Below are the code and all the weights of a small trained network. Each question names an input and a target symbol and asks about switching units off, where a switched-off unit gives its printed mean instead of its output.

import numpy as np


def w(rows, s, z=0):
    codes = np.array(rows[::2]) - 128.0
    scale = np.full(codes.shape[1], s)
    scale[-1] = z or s
    return codes * scale


def f(y):
    return np.maximum(y, 0)


def softmax(a):
    e = np.exp(a - a.max(-1, keepdims=True))
    return e / e.sum(-1, keepdims=True)


def log_softmax(a):
    a = a - a.max(-1, keepdims=True)
    return a - np.log(np.exp(a).sum(-1, keepdims=True))


def net(x, mask):
    ids = ['ΞΣΩβδεζηθμτφψ'.index(c) for c in x.split()]
    T = len(ids)
    res = E[ids] + P[:T]
    r = res
    for j in range(2):
        rows = slice(2 * j, 2 * j + 2)
        q, k, v = (r @ M[0][rows].T for M in (Q, K, V))
        z = softmax(np.where(np.tri(T) > 0, q @ k.T / 2**0.5, -1e9)) @ v
        o = O[0][rows]
        res = res + np.where(mask[j], z, o[:, -1]) @ o[:, :-1]
    y = f(res @ A[0][:, :-1].T + A[0][:, -1])
    res = res + np.where(mask[2:6], y, B[0][:, -1]) @ B[0][:, :-1]
    return log_softmax(res[-1] @ U[:, :-1].T + U[:, -1])


Q, K, V, O, A, B = {}, {}, {}, {}, {}, {}
E = w([
[130,138,187,94,119,76],'Ξ',
[125,177,110,123,113,104],'Σ',
[66,176,100,55,120,81],'Ω',
[60,182,72,151,158,105],'β',
[178,162,151,90,90,102],'δ',
[75,145,169,110,167,61],'ε',
[200,165,162,181,167,202],'ζ',
[34,134,166,174,108,103],'η',
[150,140,159,178,154,83],'θ',
[126,137,252,168,152,210],'μ',
[62,146,142,24,80,95],'τ',
[122,91,132,252,137,140],'φ',
[122,126,144,137,44,134],'ψ',
],0.02)
P = w([
[163,247,169,116,110,83],'0',
[109,143,120,163,98,83],'1',
[114,141,123,138,93,90],'2',
[103,140,124,157,107,105],'3',
[122,130,138,136,97,93],'4',
[109,124,122,149,96,98],'5',
[115,115,124,142,93,96],'6',
[123,115,130,130,93,94],'7',
[107,106,114,146,94,96],'8',
[111,104,125,150,95,98],'9',
[112,105,128,138,90,105],'10',
],0.015)
Q[0] = w([
[113,167,128,152,58,85],'h0',
[123,176,119,201,55,3],'h0',
[83,155,125,76,105,35],'h1',
[144,57,107,154,167,241],'h1',
],0.013)
K[0] = w([
[138,203,158,132,104,115],'h0',
[140,251,140,138,147,131],'h0',
[127,209,138,152,121,89],'h1',
[126,17,106,110,161,149],'h1',
],0.017)
V[0] = w([
[115,91,171,230,141,159],'h0',
[134,68,225,72,106,111],'h0',
[253,160,125,134,101,182],'h1',
[99,130,89,120,18,197],'h1',
],0.015)
O[0] = w([
[60,77,178,76,61,133,10],'h0',
[98,80,194,142,244,193,143],'h0',
[142,159,129,203,68,222,157],'h1',
[77,253,192,110,110,122,64],'h1',
],0.014,0.011)
A[0] = w([
[118,76,92,135,147,2,54],'n0',
[156,179,141,150,14,83,160],'n1',
[206,96,123,67,170,159,4],'n2',
[85,154,111,162,62,78,43],'n3',
],0.0087,0.0025)
B[0] = w([
[204,185,138,38,105,194,255],'n0',
[6,136,94,130,155,124,248],'n1',
[128,118,88,109,170,118,183],'n2',
[55,105,121,85,116,149,199],'n3',
],0.012,0.015)
U = w([
[94,71,117,114,222,111,117],'Ξ',
[120,147,91,160,132,2,240],'Σ',
[181,189,133,124,110,80,162],'Ω',
[122,171,117,83,137,132,61],'β',
[158,182,144,143,121,187,123],'δ',
[143,137,134,79,158,188,58],'ε',
[107,138,124,108,147,186,18],'ζ',
[137,176,210,68,132,143,229],'η',
[168,96,104,129,84,78,254],'θ',
[111,110,213,90,161,200,153],'μ',
[96,180,157,100,233,94,23],'τ',
[78,101,161,80,168,70,209],'φ',
[92,202,206,100,177,166,100],'ψ',
],0.0054,0.0049)

Each question gives the input, a string of symbols that net reads in full, and the target symbol t.
The units are the heads (2 rows each of Q, K, V and O) and the neurons (one row each of A and B). Each row of codes is followed by its name. A weight is (code - 128) times the scale printed after its matrix; where a second scale follows, it is the last column's (O, A, B and U).
mask holds one flag per unit, heads first, then neurons. A switched-off unit (its flag False) gives its mean, the last column of its rows in O or B, instead of its output. The means were averaged over made-up inputs and are rounded, as every weight is.
A unit's drop is (log p(t) with every unit on - log p(t) with that unit switched off) / (log p(t) with every unit on - log p(t) with every unit switched off).
The circuit of an input: a set's keep is (log p(t) with only the set's units on - log p(t) with every unit switched off) / (log p(t) with every unit on - log p(t) with every unit switched off). Starting from all 6 units, units are removed one at a time, each time the one whose removal leaves the highest keep (on an exact tie, the one counted first), for as long as the keep stays at least 0.8.
circuit, biggest first: the units of the circuit, biggest drop first
unit that matters most: the unit with the biggest drop
top k neurons: the k neurons with the biggest drops, biggest first
which heads matter: for each layer, one digit per head in row order, 1 if its drop is at least 0.15 and else 0, layers parted by /
drop of u: that unit's drop, to one decimal
input Ω Ξ τ β ε δ β Ω θ Ξ τ, target Ω: top 3 neurons	[n1, n0, n3]
input Σ θ φ ζ Ξ ζ δ ψ, target Σ: which heads matter	10
input β β Ξ φ β Ξ Ω Ω τ, target β: circuit, biggest first	[n0, h0, n1, h1]
input β Σ ε Ω φ η η Ξ ψ Ξ ψ, target β: circuit, biggest first	[h0, n0, h1, n1]
input ψ Σ τ η, target ψ: unit that matters most	h1
input φ δ τ Σ φ Σ Ω, target φ: circuit, biggest first	[h0, n1]
input ζ φ ψ, target ζ: circuit, biggest first	[h1, n1, h0]
input ψ φ β Ξ δ Σ Ξ, target ψ: which heads matter	01
input θ τ Ξ δ τ ε θ, target θ: circuit, biggest first	[h1, n1]
input φ φ θ φ η η β θ ψ, target φ: top 2 neurons	[n1, n3]
input Σ Σ θ, target Σ: circuit, biggest first	[h0, n0, h1]
input τ φ μ Ξ η ε ε Ξ ψ φ, target τ: circuit, biggest first	[h0, h1]
input Ξ Σ μ τ η Ξ, target Ξ: circuit, biggest first	[h0, n0]
input μ Ξ τ Ξ μ Ξ Ξ φ ψ Ω, target μ: circuit, biggest first	[h0]
input Ξ β η φ Ξ ζ δ, target Ξ: top 2 neurons	[n0, n2]
input η τ η, target η: circuit, biggest first	[h1, n0, n1]
input μ Ξ ε θ β θ ε, target μ: drop of h0	1.0
input Ω Σ Ξ ζ η φ θ Ω η, target Ω: drop of h1	0.2
input τ ζ ψ ζ β β ψ ψ θ ζ τ, target τ: drop of h1	0.4
input δ Ξ ψ β Ξ Ξ, target δ: drop of n3	0.0
input Σ η μ δ β, target Σ: top neuron	[n0]
input φ ζ τ ψ Σ η Σ τ φ τ δ, target φ: top 3 neurons	[n1, n0, n3]
input μ η τ δ δ η η Ξ β φ, target μ: top 2 neurons	[n1, n2]
